Below are the code and all the weights of a small trained network. Each question names an input and a target symbol and asks about switching units off, where a switched-off unit gives its printed mean instead of its output.

import numpy as np


def w(rows, s, z=0):
    codes = np.array(rows[::2]) - 128.0
    scale = np.full(codes.shape[1], s)
    scale[-1] = z or s
    return codes * scale


def f(y):
    return y / 2 * (1 + np.tanh(0.7978845608 * (y + 0.044715 * y**3)))


def softmax(a):
    e = np.exp(a - a.max(-1, keepdims=True))
    return e / e.sum(-1, keepdims=True)


def log_softmax(a):
    a = a - a.max(-1, keepdims=True)
    return a - np.log(np.exp(a).sum(-1, keepdims=True))


def net(x, mask):
    ids = ['αγδεηθλστφψω'.index(c) for c in x.split()]
    T = len(ids)
    res = E[ids] + P[:T]
    r = res
    for j in range(2):
        rows = slice(2 * j, 2 * j + 2)
        q, k, v = (r @ M[0][rows].T for M in (Q, K, V))
        z = softmax(np.where(np.tri(T) > 0, q @ k.T / 2**0.5, -1e9)) @ v
        o = O[0][rows]
        res = res + np.where(mask[j], z, o[:, -1]) @ o[:, :-1]
    y = f(res @ A[0][:, :-1].T + A[0][:, -1])
    res = res + np.where(mask[2:6], y, B[0][:, -1]) @ B[0][:, :-1]
    return log_softmax(res[-1] @ U[:, :-1].T + U[:, -1])


Q, K, V, O, A, B = {}, {}, {}, {}, {}, {}
E = w([
[147,109,123],'α',
[181,107,124],'γ',
[67,137,148],'δ',
[61,142,148],'ε',
[223,68,144],'η',
[108,127,67],'θ',
[104,141,64],'λ',
[194,104,123],'σ',
[189,197,163],'τ',
[115,72,250],'φ',
[64,135,149],'ψ',
[100,104,198],'ω',
],0.022)
P = w([
[177,91,114],'0',
[164,108,134],'1',
[163,129,155],'2',
[163,137,172],'3',
[166,166,172],'4',
[172,181,194],'5',
[183,209,215],'6',
[211,235,238],'7',
[209,237,254],'8',
],0.0069)
Q[0] = w([
[177,193,199],'H0',
[193,158,104],'H0',
[170,144,192],'H1',
[253,165,112],'H1',
],0.016)
K[0] = w([
[58,88,215],'H0',
[217,130,221],'H0',
[253,195,96],'H1',
[170,209,186],'H1',
],0.011)
V[0] = w([
[135,55,49],'H0',
[192,166,97],'H0',
[191,141,143],'H1',
[161,1,159],'H1',
],0.013)
O[0] = w([
[134,252,154,36],'H0',
[187,119,102,85],'H0',
[162,61,96,253],'H1',
[117,112,229,153],'H1',
],0.013,0.0078)
A[0] = w([
[138,157,153,9],'N0',
[130,29,74,85],'N1',
[90,61,250,5],'N2',
[160,78,144,27],'N3',
],0.011)
B[0] = w([
[109,129,95,122],'N0',
[77,149,142,241],'N1',
[119,157,74,250],'N2',
[148,244,154,170],'N3',
],0.011,0.015)
U = w([
[177,84,195,47],'α',
[130,254,81,61],'γ',
[123,145,188,117],'δ',
[128,164,130,17],'ε',
[186,228,170,21],'η',
[190,88,189,49],'θ',
[178,95,15,189],'λ',
[36,173,221,240],'σ',
[123,169,116,2],'τ',
[34,176,156,77],'φ',
[120,253,49,20],'ψ',
[131,161,149,205],'ω',
],0.01,0.0082)

Each question gives the input, a string of symbols that net reads in full, and the target symbol t.
The units are the heads (2 rows each of Q, K, V and O) and the neurons (one row each of A and B). Each row of codes is followed by its name. A weight is (code - 128) times the scale printed after its matrix; where a second scale follows, it is the last column's (O, A, B and U).
mask holds one flag per unit, heads first, then neurons. A switched-off unit (its flag False) gives its mean, the last column of its rows in O or B, instead of its output. The means were averaged over made-up inputs and are rounded, as every weight is.
A unit's drop is (log p(t) with every unit on - log p(t) with that unit switched off) / (log p(t) with every unit on - log p(t) with every unit switched off).
The circuit of an input: a set's keep is (log p(t) with only the set's units on - log p(t) with every unit switched off) / (log p(t) with every unit on - log p(t) with every unit switched off). Starting from all 6 units, units are removed one at a time, each time the one whose removal leaves the highest keep (on an exact tie, the one counted first), for as long as the keep stays at least 0.8.
units of the circuit, in order: the units of the circuit, biggest drop first
unit that matters most: the unit with the biggest drop
top k neurons: the k neurons with the biggest drops, biggest first
drop when u is switched off: that unit's drop, to one decimal
input ψ η θ, target γ: unit that matters most -> H0
input τ γ ε τ σ φ λ γ, target σ: units of the circuit, in order -> (N1 H0)
input γ γ λ τ ψ η φ σ, target σ: top 3 neurons -> (N1 N2 N3)
input φ λ γ, target σ: units of the circuit, in order -> (H0 H1)
input θ λ η φ η, target σ: units of the circuit, in order -> (H0 N1)
input η τ γ φ λ α, target σ: units of the circuit, in order -> (N1 H0)
input θ σ σ, target θ: units of the circuit, in order -> (H0 H1 N2 N1)
input ψ ε λ σ α σ, target θ: units of the circuit, in order -> (H0 N2 H1)
input θ θ λ η ε α τ θ, target λ: units of the circuit, in order -> (N3 H0)
input φ ψ δ η λ, target σ: top 2 neurons -> (N2 N3)
input ω φ λ η θ θ η η σ, target σ: units of the circuit, in order -> (H0 N1 H1)
input γ γ η τ ψ θ η δ γ, target λ: drop when H1 is switched off -> 1.5
input α σ σ η λ τ τ ψ η, target λ: drop when H1 is switched off -> 2.6
input σ θ ε δ θ, target γ: units of the circuit, in order -> (H0)
input θ ε τ σ η δ τ α, target λ: drop when H1 is switched off -> 1.2
